Below is a small trained network, with its code and all its weights. Each question gives an input and a target symbol and asks what happens when units are switched off, that is, made to give their printed mean instead of their output.

import numpy as np


def w(rows, s, z=0):
    codes = np.array(rows[::2]) - 128.0
    scale = np.full(codes.shape[1], s)
    scale[-1] = z or s
    return codes * scale


def norm(h):
    return h / np.sqrt((h * h).mean(-1, keepdims=True) + 1e-5)


def f(y):
    return np.maximum(y, 0)


def softmax(a):
    e = np.exp(a - a.max(-1, keepdims=True))
    return e / e.sum(-1, keepdims=True)


def log_softmax(a):
    a = a - a.max(-1, keepdims=True)
    return a - np.log(np.exp(a).sum(-1, keepdims=True))


def net(x, mask):
    ids = ['αγεζλξπφ'.index(c) for c in x.split()]
    T = len(ids)
    res = E[ids] + P[:T]
    r = norm(res)
    for j in range(2):
        rows = slice(2 * j, 2 * j + 2)
        q, k, v = (r @ M[0][rows].T for M in (Q, K, V))
        z = softmax(np.where(np.tri(T) > 0, q @ k.T / 2**0.5, -1e9)) @ v
        o = O[0][rows]
        res = res + np.where(mask[j], z, o[:, -1]) @ o[:, :-1]
    y = f(norm(res) @ A[0][:, :-1].T + A[0][:, -1])
    res = res + np.where(mask[2:14], y, B[0][:, -1]) @ B[0][:, :-1]
    return log_softmax(norm(res)[-1] @ U[:, :-1].T + U[:, -1])


Q, K, V, O, A, B = {}, {}, {}, {}, {}, {}
E = w([
[106,86,99,132,132,114,117,137],'α',
[78,153,119,111,124,133,130,147],'γ',
[139,140,115,107,135,165,149,176],'ε',
[115,116,139,140,157,138,128,178],'ζ',
[118,115,125,55,77,87,162,98],'λ',
[141,106,155,166,5,141,110,152],'ξ',
[141,152,100,184,138,146,131,113],'π',
[135,128,141,114,179,134,137,104],'φ',
],0.0028)
P = w([
[125,120,4,73,143,67,84,233],'0',
[102,122,132,162,121,84,185,170],'1',
[119,139,57,99,132,134,86,147],'2',
[101,117,150,160,117,143,174,117],'3',
[131,129,104,102,138,178,72,102],'4',
[89,94,169,145,120,186,158,76],'5',
[118,141,109,93,127,190,46,75],'6',
],0.0019)
Q[0] = w([
[116,104,179,187,92,103,232,137],'H1',
[26,43,142,143,125,255,157,83],'H1',
[214,225,83,50,131,93,78,174],'H2',
[114,123,199,213,111,85,238,197],'H2',
],0.0067)
K[0] = w([
[176,166,112,153,190,120,157,51],'H1',
[148,130,192,139,110,182,118,38],'H1',
[146,102,62,114,106,2,125,140],'H2',
[108,160,135,184,211,181,118,239],'H2',
],0.0066)
V[0] = w([
[135,145,113,229,81,180,100,118],'H1',
[123,142,112,149,253,144,124,96],'H1',
[166,129,125,145,173,158,116,168],'H2',
[138,106,144,203,195,114,93,138],'H2',
],0.004)
O[0] = w([
[129,132,123,107,99,53,124,243,139],'H1',
[144,136,29,173,141,100,252,134,2],'H1',
[111,155,160,115,111,232,122,174,53],'H2',
[81,99,162,102,26,172,132,94,23],'H2',
],0.0034,0.00092)
A[0] = w([
[119,144,208,142,61,194,186,129,68],'N1',
[130,138,141,168,206,33,141,120,61],'N2',
[252,143,108,106,194,20,111,108,32],'N3',
[134,113,248,122,173,169,92,32,44],'N4',
[146,219,101,61,112,165,102,144,87],'N5',
[132,83,171,178,52,108,138,118,123],'N6',
[132,119,107,154,208,159,119,214,93],'N7',
[168,140,228,107,102,98,2,168,49],'N8',
[140,95,105,133,155,127,208,111,115],'N9',
[177,170,136,222,77,159,181,49,44],'N10',
[232,173,101,80,125,161,89,140,12],'N11',
[158,136,170,106,56,41,184,214,2],'N12',
],0.004,0.0021)
B[0] = w([
[129,82,51,124,146,101,70,118,176],'N1',
[212,71,119,154,157,121,98,146,195],'N2',
[173,67,194,241,183,76,110,143,200],'N3',
[220,218,67,140,153,220,176,104,164],'N4',
[137,139,165,140,147,56,160,107,191],'N5',
[141,193,136,104,166,107,138,114,205],'N6',
[116,128,185,147,79,145,132,82,233],'N7',
[150,225,165,91,72,135,16,247,249],'N8',
[144,158,150,127,113,121,86,142,181],'N9',
[135,149,86,171,2,51,173,222,149],'N10',
[127,51,95,83,123,136,180,196,149],'N11',
[150,32,168,9,192,166,243,154,182],'N12',
],0.0048,0.002)
U = w([
[46,204,157,90,178,18,140,52,2],'α',
[217,67,164,215,206,64,78,143,103],'γ',
[75,112,255,199,62,208,137,79,201],'ε',
[60,43,14,106,116,172,55,94,122],'ζ',
[206,213,76,123,171,231,159,56,95],'λ',
[157,219,176,67,86,142,24,220,207],'ξ',
[148,63,166,26,155,143,241,191,191],'π',
[149,166,64,204,11,69,186,174,104],'φ',
],0.0053,0.00065)

Each question gives the input, a string of symbols that net reads in full, and the target symbol t.
The units are the heads (2 rows each of Q, K, V and O) and the neurons (one row each of A and B). Each row of codes is followed by its name. A weight is (code - 128) times the scale printed after its matrix; where a second scale follows, it is the last column's (O, A, B and U).
mask holds one flag per unit, heads first, then neurons. A switched-off unit (its flag False) gives its mean, the last column of its rows in O or B, instead of its output. The means were averaged over made-up inputs and are rounded, as every weight is.
A unit's drop is (log p(t) with every unit on - log p(t) with that unit switched off) / (log p(t) with every unit on - log p(t) with every unit switched off).
The circuit of an input: a set's keep is (log p(t) with only the set's units on - log p(t) with every unit switched off) / (log p(t) with every unit on - log p(t) with every unit switched off). Starting from the 12 units with the biggest drops (on a tie, the unit counted first), units are removed one at a time, each time the one whose removal leaves the highest keep (on an exact tie, the one counted first), for as long as the keep stays at least 0.8.
circuit, biggest first: the units of the circuit, biggest drop first
most important unit: the unit with the biggest drop
top k neurons: the k neurons with the biggest drops, biggest first
which heads matter: for each layer, one digit per head in row order, 1 if its drop is at least 0.15 and else 0, layers parted by /
drop when u is switched off: that unit's drop, to one decimal
input γ α λ α ζ γ, target ζ: top 2 neurons	N1, N8
input α λ α α α α φ, target γ: circuit, biggest first	H2, N3
input ξ α ξ φ, target φ: which heads matter	10
input π α λ α ζ λ, target λ: circuit, biggest first	N4, H1
input φ π γ α, target π: which heads matter	10
input ζ α π λ ζ γ, target λ: top neuron	N4
input ζ π π, target φ: which heads matter	00
input γ ε α γ, target ε: top 3 neurons	N8, N7, N6
input φ π ε ε π λ π, target γ: which heads matter	01
input γ γ α π ζ α, target π: which heads matter	10
input γ α φ φ γ γ, target φ: circuit, biggest first	H1, N10
input ζ γ ξ α, target ξ: circuit, biggest first	H1, N8
input α π π γ φ, target λ: which heads matter	01
input π α α γ λ ζ, target λ: circuit, biggest first	N4
input α λ α λ, target λ: circuit, biggest first	H1, N4
input ζ α γ α α ζ, target ζ: which heads matter	11
input α α γ, target α: which heads matter	00
input π γ ε, target π: which heads matter	00
input γ ζ π ε α π, target π: which heads matter	10
input α α α α, target α: circuit, biggest first	H2, N6, N8, N3
input γ α λ α ξ ξ, target ξ: circuit, biggest first	H1, N8
input γ γ π ε, target π: circuit, biggest first	H1, N12
input ε γ π, target φ: top 2 neurons	N10, N8
input π ζ α ε γ α, target ε: most important unit	H2
input π π α γ ζ α, target ζ: top 2 neurons	N1, N8
input ζ ε π π, target π: drop when N3 is switched off	0.0
input π π α ζ, target π: most important unit	H1
